Here is a tiny trained network, its code and every weight. The questions are about switching its units off for an input and a class, where a switched-off unit gives its printed mean instead of its output.

import numpy as np


def w(rows, s, z=0):
    codes = np.array(rows[::2]) - 128.0
    scale = np.full(codes.shape[1], s)
    scale[-1] = z or s
    return codes * scale


def norm(h):
    return h / np.sqrt((h * h).mean(-1, keepdims=True) + 1e-5)


def f(y):
    return y / 2 * (1 + np.tanh(0.7978845608 * (y + 0.044715 * y**3)))


def log_softmax(a):
    a = a - a.max(-1, keepdims=True)
    return a - np.log(np.exp(a).sum(-1, keepdims=True))


def net(x, mask):
    res = np.array(x, float).reshape(1, 5) / 4 @ E
    u = 0
    for l in range(2):
        y = f(norm(res) @ A[l][:, :-1].T + A[l][:, -1])
        res = res + np.where(mask[u : u + 8], y, B[l][:, -1]) @ B[l][:, :-1]
        u += 8
    return log_softmax(norm(res)[-1] @ U[:, :-1].T + U[:, -1])


A, B = {}, {}
E = w([
[107,54,166,158,167,129,120,116,183,127,136],'x0',
[145,128,254,82,99,119,145,53,42,202,76],'x1',
[167,189,145,104,100,137,180,167,166,27,113],'x2',
[128,150,146,35,42,130,60,126,174,155,102],'x3',
[164,64,205,129,88,132,179,130,76,112,101],'x4',
],0.011)
A[0] = w([
[149,128,133,138,136,124,117,131,138,135,96,107],'L0N1',
[119,95,133,124,143,109,112,107,111,153,117,43],'L0N2',
[161,93,246,130,145,139,177,101,101,138,123,66],'L0N3',
[132,144,84,173,174,129,173,141,125,79,143,2],'L0N4',
[162,81,205,148,142,113,144,120,105,136,116,38],'L0N5',
[161,207,172,69,96,138,159,133,83,137,110,21],'L0N6',
[156,85,133,121,95,105,154,151,135,94,134,48],'L0N7',
[149,88,132,138,76,117,174,177,117,86,146,52],'L0N8',
],0.012,0.0085)
B[0] = w([
[96,138,97,120,118,132,129,110,115,113,155,120],'L0N1',
[151,116,139,125,151,143,113,149,111,136,134,138],'L0N2',
[43,82,180,143,111,100,197,75,165,112,103,254],'L0N3',
[112,158,65,198,138,60,182,172,124,110,200,184],'L0N4',
[46,56,164,105,130,127,156,128,140,131,138,191],'L0N5',
[186,205,96,103,63,37,85,79,103,103,86,207],'L0N6',
[141,119,146,111,163,200,99,160,111,136,97,137],'L0N7',
[194,103,123,128,158,252,106,124,127,110,72,158],'L0N8',
],0.011,0.0077)
A[1] = w([
[80,67,120,139,166,156,159,183,169,166,135,81],'L1N1',
[93,154,111,86,122,129,74,178,247,115,151,3],'L1N2',
[149,166,85,208,207,130,207,192,122,54,173,54],'L1N3',
[109,92,123,144,174,107,88,132,31,254,170,24],'L1N4',
[130,108,100,117,123,159,124,123,171,139,143,100],'L1N5',
[211,190,128,93,52,90,147,120,54,116,130,54],'L1N6',
[143,154,142,141,220,108,151,115,127,103,170,112],'L1N7',
[87,146,110,138,125,72,130,128,128,173,136,57],'L1N8',
],0.0084,0.0062)
B[1] = w([
[172,247,116,121,42,98,157,112,102,141,75,180],'L1N1',
[111,98,242,100,128,61,100,135,191,128,206,176],'L1N2',
[122,159,65,211,172,94,186,215,53,117,168,254],'L1N3',
[196,105,73,124,169,254,88,62,60,216,139,163],'L1N4',
[160,133,168,92,134,138,135,177,119,137,179,134],'L1N5',
[168,204,42,133,157,121,83,135,112,113,59,206],'L1N6',
[79,175,116,125,44,89,170,121,126,145,106,160],'L1N7',
[177,100,143,121,124,160,133,137,134,115,129,136],'L1N8',
],0.0084,0.0068)
U = w([
[8,13,219,126,113,95,222,59,101,140,67,240],'0',
[96,117,138,72,125,72,54,175,255,131,219,58],'1',
[118,151,31,231,188,92,206,220,125,75,188,252],'2',
[195,249,113,67,52,51,101,80,103,102,35,108],'3',
[154,92,71,131,174,206,73,76,87,225,154,20],'4',
[221,75,129,110,144,239,127,209,153,52,76,69],'5',
],0.014,0.0029)

Each question gives the input, the list of numbers given to net, and the class t.
The units are the neurons (one row each of A and B). Each row of codes is followed by its name. A weight is (code - 128) times the scale printed after its matrix; where a second scale follows, it is the last column's (A, B and U).
mask holds one flag per neuron, layer by layer. A switched-off neuron (its flag False) gives its mean, the last column of its row in B, instead of its output. The means were averaged over made-up inputs and are rounded, as every weight is.
A unit's drop is (log p(t) with every unit on - log p(t) with that unit switched off) / (log p(t) with every unit on - log p(t) with every unit switched off).
The circuit of an input: a set's keep is (log p(t) with only the set's units on - log p(t) with every unit switched off) / (log p(t) with every unit on - log p(t) with every unit switched off). Starting from the 12 units with the biggest drops (on a tie, the unit counted first), units are removed one at a time, each time the one whose removal leaves the highest keep (on an exact tie, the one counted first), for as long as the keep stays at least 0.8.
units of the circuit, in order: the units of the circuit, biggest drop first
unit that matters most: the unit with the biggest drop
k most important neurons: the k neurons with the biggest drops, biggest first
k most important neurons of layer l: the k neurons of layer l with the biggest drops, biggest first
drop of u: that unit's drop, to one decimal
input [4,-4,-4,0,-7], class 1: 2 most important neurons of layer 1	L1N2, L1N3
input [-3,0,-7,-5,-6], class 4: unit that matters most	L1N4
input [7,0,8,-8,6], class 0: 3 most important neurons	L0N3, L0N5, L1N6
input [-2,3,-8,8,3], class 4: units of the circuit, in order	L1N4, L0N3
input [-1,4,-2,3,-8], class 4: 2 most important neurons	L0N6, L0N3
input [2,-5,0,3,2], class 1: 2 most important neurons	L1N2, L0N4
input [-6,-3,-8,6,-2], class 4: units of the circuit, in order	L1N4, L0N6
input [2,1,-4,-6,-1], class 4: 2 most important neurons	L1N4, L0N3
input [3,-8,8,3,6], class 5: 2 most important neurons	L0N8, L0N7
input [0,-4,0,2,0], class 1: 2 most important neurons	L1N2, L0N4
input [-7,-6,5,3,6], class 5: 2 most important neurons of layer 0	L0N8, L0N7
input [2,-4,3,3,7], class 5: drop of L1N1	0.0
input [-2,-6,-6,2,-8], class 1: drop of L0N4	0.1
input [-8,-4,-7,2,8], class 4: unit that matters most	L0N6
input [5,3,7,-4,-1], class 0: drop of L0N3	1.1
